Below is a small trained network, with its code and all its weights. Each question gives an input and a class and asks what happens when units are switched off, that is, made to give their printed mean instead of their output.

import numpy as np


def w(rows, s, z=0):
    codes = np.array(rows[::2]) - 128.0
    scale = np.full(codes.shape[1], s)
    scale[-1] = z or s
    return codes * scale


def f(y):
    return y / 2 * (1 + np.tanh(0.7978845608 * (y + 0.044715 * y**3)))


def log_softmax(a):
    a = a - a.max(-1, keepdims=True)
    return a - np.log(np.exp(a).sum(-1, keepdims=True))


def net(x, mask):
    res = np.array(x, float).reshape(1, 2) / 4 @ E
    y = f(res @ A[0][:, :-1].T + A[0][:, -1])
    res = res + np.where(mask, y, B[0][:, -1]) @ B[0][:, :-1]
    return log_softmax(res[-1] @ U[:, :-1].T + U[:, -1])


A, B = {}, {}
E = w([
[89,220,110,33,181,100,247],'x0',
[185,118,177,103,4,218,206],'x1',
],0.014)
A[0] = w([
[171,34,178,225,52,173,27,75],'neuron 0',
[190,84,144,120,82,157,215,161],'neuron 1',
[84,197,162,51,79,163,239,247],'neuron 2',
[55,169,59,102,165,25,253,137],'neuron 3',
[51,207,114,89,198,191,206,59],'neuron 4',
[127,181,199,99,102,124,236,179],'neuron 5',
[225,83,90,93,101,230,106,55],'neuron 6',
[157,49,221,185,45,211,65,188],'neuron 7',
[88,119,93,198,171,100,85,254],'neuron 8',
],0.0082,0.0032)
B[0] = w([
[32,148,99,39,96,68,116,252],'neuron 0',
[188,88,114,193,149,208,156,194],'neuron 1',
[142,71,44,51,227,181,216,243],'neuron 2',
[98,129,15,8,237,57,150,234],'neuron 3',
[51,155,57,63,126,117,230,208],'neuron 4',
[172,48,52,111,150,172,172,210],'neuron 5',
[65,148,176,172,22,173,107,174],'neuron 6',
[40,148,101,43,107,220,250,240],'neuron 7',
[90,1,85,160,178,84,93,202],'neuron 8',
],0.0079,0.018)
U = w([
[95,137,65,38,147,121,177,227],'0',
[124,152,170,148,25,169,152,34],'1',
[246,174,239,180,83,153,138,3],'2',
[136,78,84,191,176,75,57,166],'3',
[251,125,124,174,118,213,198,135],'4',
],0.011,0.0051)

Each question gives the input, the list of numbers given to net, and the class t.
The units are the neurons (one row each of A and B). Each row of codes is followed by its name. A weight is (code - 128) times the scale printed after its matrix; where a second scale follows, it is the last column's (A, B and U).
mask holds one flag per neuron, in row order. A switched-off neuron (its flag False) gives its mean, the last column of its row in B, instead of its output. The means were averaged over made-up inputs and are rounded, as every weight is.
A unit's drop is (log p(t) with every unit on - log p(t) with that unit switched off) / (log p(t) with every unit on - log p(t) with every unit switched off).
The circuit of an input: a set's keep is (log p(t) with only the set's units on - log p(t) with every unit switched off) / (log p(t) with every unit on - log p(t) with every unit switched off). Starting from all 9 units, units are removed one at a time, each time the one whose removal leaves the highest keep (on an exact tie, the one counted first), for as long as the keep stays at least 0.8.
units of the circuit, in order: the units of the circuit, biggest drop first
most important unit: the unit with the biggest drop
top k neurons: the k neurons with the biggest drops, biggest first
drop when u is switched off: that unit's drop, to one decimal
input [-5,6], class 1: units of the circuit, in order -> (neuron 3; neuron 6)
input [-6,7], class 1: units of the circuit, in order -> (neuron 6)
input [-5,4], class 1: units of the circuit, in order -> (neuron 3; neuron 2)
input [4,8], class 4: units of the circuit, in order -> (neuron 1; neuron 0)
input [-4,8], class 1: units of the circuit, in order -> (neuron 6; neuron 3)
input [0,3], class 4: top 2 neurons -> (neuron 3; neuron 0)
input [0,8], class 4: units of the circuit, in order -> (neuron 1; neuron 3)
input [3,5], class 4: units of the circuit, in order -> (neuron 0; neuron 1; neuron 3)
input [-6,5], class 1: top 3 neurons -> (neuron 3; neuron 6; neuron 2)
input [-3,4], class 1: top 3 neurons -> (neuron 3; neuron 2; neuron 6)
input [-8,-7], class 3: drop when neuron 4 is switched off -> 0.4
input [-6,4], class 1: drop when neuron 3 is switched off -> 0.5
input [-5,-4], class 3: drop when neuron 2 is switched off -> 0.3
input [-6,-5], class 3: most important unit -> neuron 8
input [-3,-7], class 3: drop when neuron 0 is switched off -> 0.0
